Below are the code and all the weights of a small trained network. Each question names an input and a target symbol and asks about switching units off, where a switched-off unit gives its printed mean instead of its output.

import numpy as np


def w(rows, s, z=0):
    codes = np.array(rows[::2]) - 128.0
    scale = np.full(codes.shape[1], s)
    scale[-1] = z or s
    return codes * scale


def norm(h):
    return h / np.sqrt((h * h).mean(-1, keepdims=True) + 1e-5)


def f(y):
    return y / 2 * (1 + np.tanh(0.7978845608 * (y + 0.044715 * y**3)))


def softmax(a):
    e = np.exp(a - a.max(-1, keepdims=True))
    return e / e.sum(-1, keepdims=True)


def log_softmax(a):
    a = a - a.max(-1, keepdims=True)
    return a - np.log(np.exp(a).sum(-1, keepdims=True))


def net(x, mask):
    ids = ['βγηθλξτφψ'.index(c) for c in x.split()]
    T = len(ids)
    res = E[ids] + P[:T]
    u = 0
    for l in range(2):
        q, k, v = (norm(res) @ M[l].T for M in (Q, K, V))
        z = softmax(np.where(np.tri(T) > 0, q @ k.T / 4**0.5, -1e9)) @ v
        res = res + np.where(mask[u], z, O[l][:, -1]) @ O[l][:, :-1]
        u += 1
        y = f(norm(res) @ A[l][:, :-1].T + A[l][:, -1])
        res = res + np.where(mask[u : u + 16], y, B[l][:, -1]) @ B[l][:, :-1]
        u += 16
    return log_softmax(norm(res)[-1] @ U[:, :-1].T + U[:, -1])


Q, K, V, O, A, B = {}, {}, {}, {}, {}, {}
E = w([
[171,79,49,187,92,140,112,168],'β',
[137,70,45,169,130,182,159,99],'γ',
[76,241,78,171,181,85,129,157],'η',
[171,166,255,148,143,108,247,194],'θ',
[217,115,59,160,125,158,160,155],'λ',
[21,85,122,95,154,183,195,130],'ξ',
[135,209,40,121,96,182,179,126],'τ',
[66,163,169,26,89,159,71,94],'φ',
[11,122,121,114,55,148,163,164],'ψ',
],0.014)
P = w([
[118,193,217,254,187,169,5,46],'0',
[129,150,197,176,116,238,102,172],'1',
[121,139,187,151,126,213,109,177],'2',
[150,120,158,157,120,175,103,149],'3',
[158,110,149,144,115,162,120,149],'4',
[150,100,145,135,111,150,138,142],'5',
[150,90,133,123,112,132,143,136],'6',
[152,86,128,112,106,114,148,132],'7',
[159,82,115,103,112,91,150,130],'8',
[159,84,106,92,111,67,151,131],'9',
[155,69,104,85,99,54,160,118],'10',
[151,61,93,72,96,36,173,104],'11',
],0.0088)
Q[0] = w([
[157,162,52,130,90,99,121,51],'0.h0',
[191,197,21,212,164,146,187,130],'0.h0',
[138,122,82,124,108,127,207,165],'0.h0',
[213,123,45,255,158,71,152,76],'0.h0',
],0.011)
K[0] = w([
[133,75,127,78,94,60,167,191],'0.h0',
[94,124,83,50,74,52,165,104],'0.h0',
[100,140,113,61,110,1,133,51],'0.h0',
[139,113,62,40,106,72,190,135],'0.h0',
],0.0094)
V[0] = w([
[98,217,68,135,71,141,130,125],'0.h0',
[167,140,147,145,171,94,59,144],'0.h0',
[161,192,171,49,161,185,95,104],'0.h0',
[253,131,124,199,214,150,161,119],'0.h0',
],0.0067)
O[0] = w([
[111,202,163,70,85,97,88,75,254],'0.h0',
[139,9,123,92,147,219,167,155,72],'0.h0',
[88,150,12,63,149,2,144,97,156],'0.h0',
[167,97,115,123,94,98,191,42,153],'0.h0',
],0.0085,0.0068)
A[0] = w([
[155,100,254,92,151,41,218,175,186],'0.n0',
[95,98,170,160,163,138,207,153,254],'0.n1',
[100,178,144,123,129,129,80,141,163],'0.n2',
[197,206,122,155,144,82,174,123,165],'0.n3',
[120,170,103,93,176,77,87,105,5],'0.n4',
[64,130,107,150,127,128,118,87,70],'0.n5',
[150,92,236,157,119,184,170,148,246],'0.n6',
[173,128,110,180,108,38,70,148,161],'0.n7',
[127,189,88,138,131,147,210,93,88],'0.n8',
[86,74,110,121,133,150,109,62,251],'0.n9',
[162,149,136,106,151,170,35,80,169],'0.n10',
[140,141,110,136,28,184,126,127,148],'0.n11',
[123,191,212,112,145,140,139,124,205],'0.n12',
[176,120,111,47,140,210,141,162,60],'0.n13',
[162,117,152,177,224,134,151,176,151],'0.n14',
[181,63,94,149,102,151,95,143,61],'0.n15',
],0.0087,0.0019)
B[0] = w([
[213,136,222,188,72,84,62,254,161],'0.n0',
[153,154,133,197,127,62,86,172,153],'0.n1',
[161,71,131,106,117,156,129,122,194],'0.n2',
[110,119,162,151,180,144,118,112,255],'0.n3',
[151,34,106,156,101,123,96,149,179],'0.n4',
[176,148,110,160,165,131,127,112,156],'0.n5',
[122,102,78,71,83,61,102,146,156],'0.n6',
[95,169,120,112,170,135,108,87,185],'0.n7',
[78,126,136,118,174,71,132,133,237],'0.n8',
[106,175,151,107,106,142,125,144,174],'0.n9',
[104,90,203,20,60,162,135,194,164],'0.n10',
[119,134,164,94,186,90,153,94,223],'0.n11',
[152,39,146,89,87,56,160,106,186],'0.n12',
[132,109,150,148,120,88,126,58,128],'0.n13',
[80,125,176,175,88,62,173,199,129],'0.n14',
[39,110,149,126,170,79,145,131,142],'0.n15',
],0.0075,0.0064)
Q[1] = w([
[55,71,205,178,134,58,147,135],'1.h0',
[170,63,79,192,130,111,149,79],'1.h0',
[110,130,65,189,164,172,124,159],'1.h0',
[107,102,157,104,52,155,163,244],'1.h0',
],0.011)
K[1] = w([
[175,180,208,242,191,54,70,118],'1.h0',
[220,2,67,137,215,68,187,123],'1.h0',
[14,95,94,143,164,97,141,210],'1.h0',
[54,20,213,193,88,229,103,86],'1.h0',
],0.0068)
V[1] = w([
[136,143,129,89,9,47,133,141],'1.h0',
[144,136,172,162,189,3,19,194],'1.h0',
[183,96,107,114,212,113,154,101],'1.h0',
[26,161,143,180,114,147,84,56],'1.h0',
],0.0049)
O[1] = w([
[255,239,144,150,203,199,154,198,209],'1.h0',
[35,62,152,90,131,212,189,138,128],'1.h0',
[53,13,106,47,165,65,74,36,112],'1.h0',
[109,196,202,199,134,203,194,118,254],'1.h0',
],0.0059,0.0037)
A[1] = w([
[161,102,154,143,135,136,156,90,117],'1.n0',
[132,137,119,180,116,85,121,130,59],'1.n1',
[126,140,6,131,134,138,89,161,49],'1.n2',
[142,179,144,128,145,161,81,87,131],'1.n3',
[183,161,124,162,105,175,76,194,2],'1.n4',
[122,104,162,137,104,116,140,99,131],'1.n5',
[97,132,144,159,132,161,127,176,108],'1.n6',
[132,167,169,111,119,158,127,158,168],'1.n7',
[128,150,129,126,85,96,167,119,189],'1.n8',
[119,90,46,95,132,171,166,127,139],'1.n9',
[162,136,122,55,129,148,70,135,154],'1.n10',
[181,104,147,119,104,113,139,102,160],'1.n11',
[103,129,168,96,136,138,73,115,150],'1.n12',
[113,112,103,142,133,158,129,92,146],'1.n13',
[141,74,128,134,100,156,86,153,184],'1.n14',
[118,123,122,130,152,104,141,164,187],'1.n15',
],0.015,0.0045)
B[1] = w([
[101,137,130,112,73,118,120,145,140],'1.n0',
[109,131,111,107,95,177,82,78,127],'1.n1',
[63,152,81,114,98,124,131,248,150],'1.n2',
[138,178,142,100,197,124,141,109,253],'1.n3',
[171,40,137,91,239,220,67,182,156],'1.n4',
[156,109,101,114,101,145,90,182,159],'1.n5',
[134,94,128,119,165,103,148,114,157],'1.n6',
[138,74,89,113,125,92,90,125,215],'1.n7',
[147,151,150,154,194,151,108,101,248],'1.n8',
[167,158,103,117,106,118,111,112,147],'1.n9',
[70,32,140,186,39,156,131,121,181],'1.n10',
[100,142,119,114,149,113,102,140,163],'1.n11',
[164,168,108,103,107,136,179,104,172],'1.n12',
[171,126,137,131,112,106,107,162,138],'1.n13',
[160,207,160,118,160,95,151,119,137],'1.n14',
[164,133,117,171,67,171,115,97,155],'1.n15',
],0.011,0.0081)
U = w([
[169,150,200,130,114,65,141,188,73],'β',
[124,149,150,173,92,150,35,105,116],'γ',
[103,125,172,38,73,164,156,121,151],'η',
[212,124,82,143,105,142,173,110,90],'θ',
[134,69,75,86,146,1,97,100,5],'λ',
[53,83,151,186,159,97,155,117,134],'ξ',
[124,206,148,89,186,96,135,75,227],'τ',
[73,174,62,96,128,104,106,198,164],'φ',
[140,81,123,72,201,190,62,154,99],'ψ',
],0.0097,0.0021)

Each question gives the input, a string of symbols that net reads in full, and the target symbol t.
The units are the heads (4 rows each of Q, K, V and O) and the neurons (one row each of A and B). Each row of codes is followed by its name. A weight is (code - 128) times the scale printed after its matrix; where a second scale follows, it is the last column's (O, A, B and U).
mask holds one flag per unit, layer by layer, with each layer's heads first. A switched-off unit (its flag False) gives its mean, the last column of its rows in O or B, instead of its output. The means were averaged over made-up inputs and are rounded, as every weight is.
A unit's drop is (log p(t) with every unit on - log p(t) with that unit switched off) / (log p(t) with every unit on - log p(t) with every unit switched off).
The circuit of an input: a set's keep is (log p(t) with only the set's units on - log p(t) with every unit switched off) / (log p(t) with every unit on - log p(t) with every unit switched off). Starting from the 12 units with the biggest drops (on a tie, the unit counted first), units are removed one at a time, each time the one whose removal leaves the highest keep (on an exact tie, the one counted first), for as long as the keep stays at least 0.8.
circuit, biggest first: the units of the circuit, biggest drop first
unit that matters most: the unit with the biggest drop
k most important neurons: the k neurons with the biggest drops, biggest first
k most important neurons of layer l: the k neurons of layer l with the biggest drops, biggest first
drop when u is switched off: that unit's drop, to one decimal
input ψ φ τ ξ, target ψ: unit that matters most	1.h0
input ξ ξ τ λ λ γ τ φ τ τ ξ, target ξ: 2 most important neurons	1.n6, 0.n5
input φ τ γ, target φ: circuit, biggest first	0.h0, 1.n2
input τ τ θ β φ, target η: 2 most important neurons	1.n10, 1.n12
input λ τ ψ β τ ψ λ β, target ψ: circuit, biggest first	0.h0, 1.n4
input ξ θ γ, target ξ: 2 most important neurons of layer 0	0.n15, 0.n1
input γ φ ξ, target γ: 2 most important neurons of layer 0	0.n1, 0.n6
input λ τ τ λ ψ τ ξ γ ψ η ξ λ, target ξ: 2 most important neurons	0.n14, 0.n15
input λ λ τ η ξ λ ψ, target λ: circuit, biggest first	1.h0, 0.h0
input ξ λ ξ λ ξ γ ψ γ, target ψ: circuit, biggest first	0.h0, 1.n4
input φ ξ τ φ τ λ, target φ: 2 most important neurons	1.n2, 0.n4
input β τ θ τ θ λ γ η η η ξ, target β: 4 most important neurons	0.n0, 0.n1, 1.n14, 0.n12
input τ τ τ ξ θ β, target ξ: circuit, biggest first	0.n15, 0.h0
input τ τ ψ λ τ τ γ ξ γ, target ξ: 2 most important neurons	0.n14, 0.n15
input ψ λ ξ β τ ξ, target ψ: 3 most important neurons	1.n4, 0.n8, 0.n3
input τ τ τ τ β ξ τ τ ψ, target τ: unit that matters most	1.n8
input η ξ λ ξ ψ, target η: 3 most important neurons	0.n6, 1.n3, 1.n5
input τ τ β, target τ: 2 most important neurons of layer 0	0.n11, 0.n7
input η ξ λ ψ, target η: 2 most important neurons of layer 0	0.n6, 0.n11
input θ η γ γ ψ, target θ: 2 most important neurons	1.n9, 1.n3
input β τ ξ φ λ ξ τ γ λ τ ξ ψ, target β: most important neuron of layer 0	0.n0
input θ φ λ ξ, target θ: 2 most important neurons of layer 1	1.n9, 1.n15
input ξ τ φ τ γ, target φ: 2 most important neurons	1.n2, 0.n4
input λ ξ τ λ τ λ λ ξ β ψ γ, target ψ: drop when 0.h0 is switched off	1.5
input λ τ ψ τ τ λ ψ τ, target ψ: drop when 0.h0 is switched off	1.1
input ξ τ ξ τ ξ β τ τ η β β, target η: drop when 0.h0 is switched off	0.8
input β φ γ τ τ τ θ ψ λ, target ψ: drop when 1.n4 is switched off	0.6
input γ η τ τ γ ξ ξ τ φ β, target φ: most important neuron	1.n2
